In the rows, zero is written as 128.
Group, then class:
[ 87  82  89 146  81 109 154 129 101 130 145 130 109  66 149 139 165 144
 177 116 103 122 117  96 140 167 143  79  69  24  49 131 125 108 136 153
 175 116 164  52  79 138  94 123 135 132 132 110 122 103  79 171 119 121
 143 120 108 121] : TG/SB
[100  51 100 156 100 125 123 146 161 127 140 137 134  91 132 139 137 114
 151 134 125 126 106  95 133 153 146 113 108  64  83 130 125 130 141 160
 132 103 164  83 106 151 110 125 147 138 125 118 109  88  90 154  94 118
 148 109 109 107] : TG/SB
[ 92  85  97 184 141 129 141 196 125  98 149 157 122  97 160 142 172 117
 175 122 109 107 141 116 128 154 142  97 112  74  69 138 149 112 121 124
 177 105 185  80 143 158 127 125 160 146 118 141 132 119  85 152 107 154
 163 124 126 138] : TG/Gb
[110  99 110 141 103 115 165 147 143 120 146 142 118  75 134 107 167 123
 167 113 119  96 122  96 138 168 127 114  65  52  72 107 144 119 128 158
 146  99 149 102  95 120 112 160 144 142 142 117 116 116  66 139 111 147
 153 147  99 100] : TG/SB
[114 174 120 135 157 140 130 150 112 104 128 180 132 129 148 131 157 125
 142 139 105 116 157 119 112  97 120 134 177 192 118 166 102 118  93  81
 179 114 144 116 127 148 118 125 184 140 148 173 140 173  98  97 166 129
 116 132 193 133] : JJ/DM
[116  79 136  98 108 123 185 158 121 143 150 138 123  84 127  89 152 130
 164 106 232 118 121 127 153 145 135 116  77  44  78 145 146 130 121 151
 138  97 111  67  84  75  65 111 133 129 157  92 133 115 106 118 121 148
 149 103  83  93] : TG/SB
[131  49 124 167 111 100 194 201 137  92 184 157 156  89 123 117 141 137
 177  89 162  89 160 120 129 183 132 127  75  67  66 146 119  98 131 108
 138  75 179  72 124 104  93 117 110 126 148  73 116  68  58 135 106 217
 159  96  61 108] : TG/SB
[ 98 126 119 153 110 167 129 168 162 109 132 164 152  94 150 138 161 120
 157  47 107 108 134  98 136 114 127 118 148 150  97 173 122 118 110 107
 133  85 150 136 111 136 124 117 179 150 154 151 116 150  67 100 151 152
 139 128 181 112] : JJ/Nj
[ 73 166 129 139 170 136 124 162 125 126 142 163 162 145 148 151 130 121
 140 141 162 124 149  89 123 106 112 141 166 165 107 181  98 135  79  76
 131  74 135 103  95 145  80  96 198 168 131 160 165 130 105  97 148 139
 162 137 169 114] : JJ/Nj
[133  96 130 159 135 102 148 157 114 120 148 138 114 118 133 131 138 131
 147 118 129 100 143 114 134 146 135 118  99  70 104 123 123  96 160 147
 145 138 150  98 144 132  96 135 104 112 130 105 129 104  69 172 124 136
 138  89  94 134] : TG/SB
[ 73 148 128 161 143 120 160 170 108 105 142 203 172 108 130 160 166 103
 152 133 141 138 169 116  95 110 136 152 179 173  92 179 104 150  83  76
 174  71 151 112  97 152 102  87 177 165 139 165 127 148  83  83 147 147
 125 105 174 107] : JJ/Nj
[105  89 127 144 107 127 129 145 129 134  97 184  97  79 134 144 161 128
 187 129 126 117 125 115 113 156 164 103  87  60  43 154 111  96 171 112
 131 131 146  88  99 126  50 134 146 122 148  87 140 115  60 156 134 127
 168 122 122 135] : TG/Gb
[107 163 104 127 160 127 144 159 123 108 126 152 118 139 152 149 168 129
 166 115 106 107 154 112 140 109 117 109 164 145 120 156 108  97 116 113
 170 133 123 123 122 138 112 142 184 138 131 158 140 177  93 123 167 118
 131 126 185 141] : JJ/DM
[ 77 151 119 133 164 138 166 208 141  96 137 207 148 108 160 143 192 120
 175 112 127 106 155  96 116  92 132 118 152 158  73 202 116 114  74  77
 179  70 146 105 116 142  77 123 223 191 152 173 134 177  82 116 173 148
 128 122 210 115] : JJ/DM
[ 89  53 106 186  81 141 118 166 147 123 136 146 114  97 141 120 153 112
 173 135 132 116 111 101 140 159 151  95  86  71  63 138 132 113 149 136
 121 108 167  96 120 138  97 130 144 132 130  93 113  95  65 157 109 140
 153 115 107 116] : TG/Gb
[120  88 103 182 162 111 134 182 121 100 171 148 126 121 148 143 151 154
 164 129 158 126 142 134 122 157 139 104 121  64  92 127 147 116 151 150
 166 120 192 123 150 140 113 131 122 132 137 100 119 104 114 182  97 128
 143  69  79 126] : TG/Gb
[ 71 156 124 134 186 170 128 184 132 108 123 151 120 138 163 140 153 127
 163 108 143 120 158 106 142  98 112 105 164 171 114 179  99 126  87  77
 164 119 127 118 119 132 114 114 198 149 142 178 128 197  99 134 195 139
 132 135 205 143] : JJ/DM
[ 78 148 139 163 147 121 151 184 135  99 153 164 154 127 149 135 147 110
 149 125 143 120 176 134 125 133 127 136 173 165 126 159  98 116  94  85
 186 103 202 100 147 132 128 107 163 126 156 159 130 137  95  98 177 162
 137 120 161 126] : JJ/DM
[ 66 164 117 159 137 143 118 135 133  86 114 179 153 104 146 174 161 116
 162 151  85 104 156  93 111 103 137 132 197 176 105 174 112 118 100  86
 171  81 169 146 119 164 118 107 203 157 139 189 138 158  87 104 145 105
 112 128 198 135] : JJ/DM
[ 99  78 130 201 112 119 183 136 117 135 151 143 113  72 143 120 138 127
 168 117 117 109 131 135 119 167 150 108  77  50  72 121 132 101 141 127
 169 124 204  36 132 133 127 133 109 123 135  87 126  83  71 135  92 168
 174 117  65 132] : TG/Gb
[ 95 149 113 160 143 149 155 174 141  99 142 166 153 124 141 160 141 120
 143 125 101 110 145  99 112 116 122 112 188 184 110 159 119 120  98  96
 129  87 157 133 128 142 127 120 183 144 134 157 116 140  92 111 146 136
 130 122 185 130] : JJ/DM
[ 71 135 109 122 157 118 157 189 134  97 147 188 131 130 160 143 168 148
 166 121 127  96 171  96 129 117 105 119 156 138 101 167 110 127  85  92
 165  57 121  96 113 125  64 101 209 157 152 192 121 168  96 110 160 145
 129 121 195  96] : JJ/Nj
[113 152 138 146 164 120 166 143 135  99 159 157 166 118 128 133 146 137
 124 111 104 120 165 127 112 141 101 147 174 172 131 148 137 128  86 117
 157  80 175 122 136 147 173 115 142 138 143 169 124 142 107 109 130 161
 112 114 155 121] : JJ/DM
[105  98 131 163 133 130 172 185 130 137 155 143 138  94 125  94 129 131
 165 112 140 115 118 112 139 169 133 108  62  78  82 121 138 111 120 133
 161  92 163  61 117 102 124 123 137 136 138  96 119 101  58 148 121 187
 163 119  88 134] : TG/SB
